Below are the code and all the weights of a small trained network. Each question names an input and a class and asks about switching units off, where a switched-off unit gives its printed mean instead of its output.

import numpy as np


def w(rows, s, z=0):
    codes = np.array(rows[::2]) - 128.0
    scale = np.full(codes.shape[1], s)
    scale[-1] = z or s
    return codes * scale


def f(y):
    return np.maximum(y, 0)


def log_softmax(a):
    a = a - a.max(-1, keepdims=True)
    return a - np.log(np.exp(a).sum(-1, keepdims=True))


def net(x, mask):
    res = np.array(x, float).reshape(1, 4) / 4 @ E
    y = f(res @ A[0][:, :-1].T + A[0][:, -1])
    res = res + np.where(mask, y, B[0][:, -1]) @ B[0][:, :-1]
    return log_softmax(res[-1] @ U[:, :-1].T + U[:, -1])


A, B = {}, {}
E = w([
[37,170,202,70,167,99,203],'x0',
[56,77,13,80,51,2,82],'x1',
[193,52,182,64,200,39,235],'x2',
[84,225,147,16,234,116,80],'x3',
],0.007)
A[0] = w([
[133,144,191,87,111,132,153,207],'n1',
[170,53,86,140,101,79,147,253],'n2',
[88,186,91,107,127,142,42,148],'n3',
[228,101,144,145,179,146,149,107],'n4',
[114,134,140,3,182,59,153,210],'n5',
[141,136,250,140,170,175,197,113],'n6',
[108,50,99,133,81,23,174,133],'n7',
[123,110,67,194,55,162,86,133],'n8',
[121,135,126,173,92,185,122,83],'n9',
[81,197,111,55,148,122,89,174],'n10',
],0.011,0.0042)
B[0] = w([
[103,144,173,112,176,108,176,188],'n1',
[161,132,94,63,71,164,79,214],'n2',
[183,162,66,90,100,172,90,211],'n3',
[219,100,145,107,94,161,104,199],'n4',
[42,2,177,163,108,76,133,250],'n5',
[161,147,198,107,213,104,195,244],'n6',
[140,33,106,29,116,113,103,215],'n7',
[68,124,140,157,44,123,65,217],'n8',
[117,152,175,167,108,98,121,178],'n9',
[132,95,108,29,139,102,134,222],'n10',
],0.011,0.012)
U = w([
[198,210,155,124,214,171,196,60],'0',
[98,116,96,200,176,123,135,2],'1',
[100,120,90,182,158,139,153,8],'2',
[138,98,210,190,138,127,128,136],'3',
[5,99,168,125,184,56,201,132],'4',
[77,176,105,254,75,167,72,183],'5',
[162,104,69,64,86,156,59,204],'6',
],0.0095,0.004)

Each question gives the input, the list of numbers given to net, and the class t.
The units are the neurons (one row each of A and B). Each row of codes is followed by its name. A weight is (code - 128) times the scale printed after its matrix; where a second scale follows, it is the last column's (A, B and U).
mask holds one flag per neuron, in row order. A switched-off neuron (its flag False) gives its mean, the last column of its row in B, instead of its output. The means were averaged over made-up inputs and are rounded, as every weight is.
A unit's drop is (log p(t) with every unit on - log p(t) with that unit switched off) / (log p(t) with every unit on - log p(t) with every unit switched off).
The circuit of an input: a set's keep is (log p(t) with only the set's units on - log p(t) with every unit switched off) / (log p(t) with every unit on - log p(t) with every unit switched off). Starting from all 10 units, units are removed one at a time, each time the one whose removal leaves the highest keep (on an exact tie, the one counted first), for as long as the keep stays at least 0.8.
circuit, biggest first: the units of the circuit, biggest drop first
most important unit: the unit with the biggest drop
k most important neurons: the k neurons with the biggest drops, biggest first
drop when u is switched off: that unit's drop, to one decimal
input [6,-8,2,1], class 0: 3 most important neurons -> (n6 n4 n8)
input [-8,-2,6,5], class 3: most important unit -> n3
input [5,1,4,-6], class 6: 2 most important neurons -> (n2 n7)
input [-3,-8,-8,3], class 5: circuit, biggest first -> (n7 n9)
input [-2,-6,1,-6], class 0: circuit, biggest first -> (n5 n6)
input [-3,4,2,7], class 4: 3 most important neurons -> (n5 n4 n2)
input [5,7,6,-5], class 6: 2 most important neurons -> (n2 n7)
input [6,-3,-1,-7], class 0: circuit, biggest first -> (n5 n6)
input [-6,-6,8,-8], class 6: 3 most important neurons -> (n2 n4 n7)
input [-1,1,0,5], class 4: 3 most important neurons -> (n2 n4 n5)
input [-4,-2,5,8], class 4: drop when n5 is switched off -> 0.2
input [-8,-5,-7,4], class 5: drop when n5 is switched off -> 0.0
input [8,-8,8,-8], class 0: drop when n6 is switched off -> 0.2
input [1,-2,-2,-7], class 5: most important unit -> n10
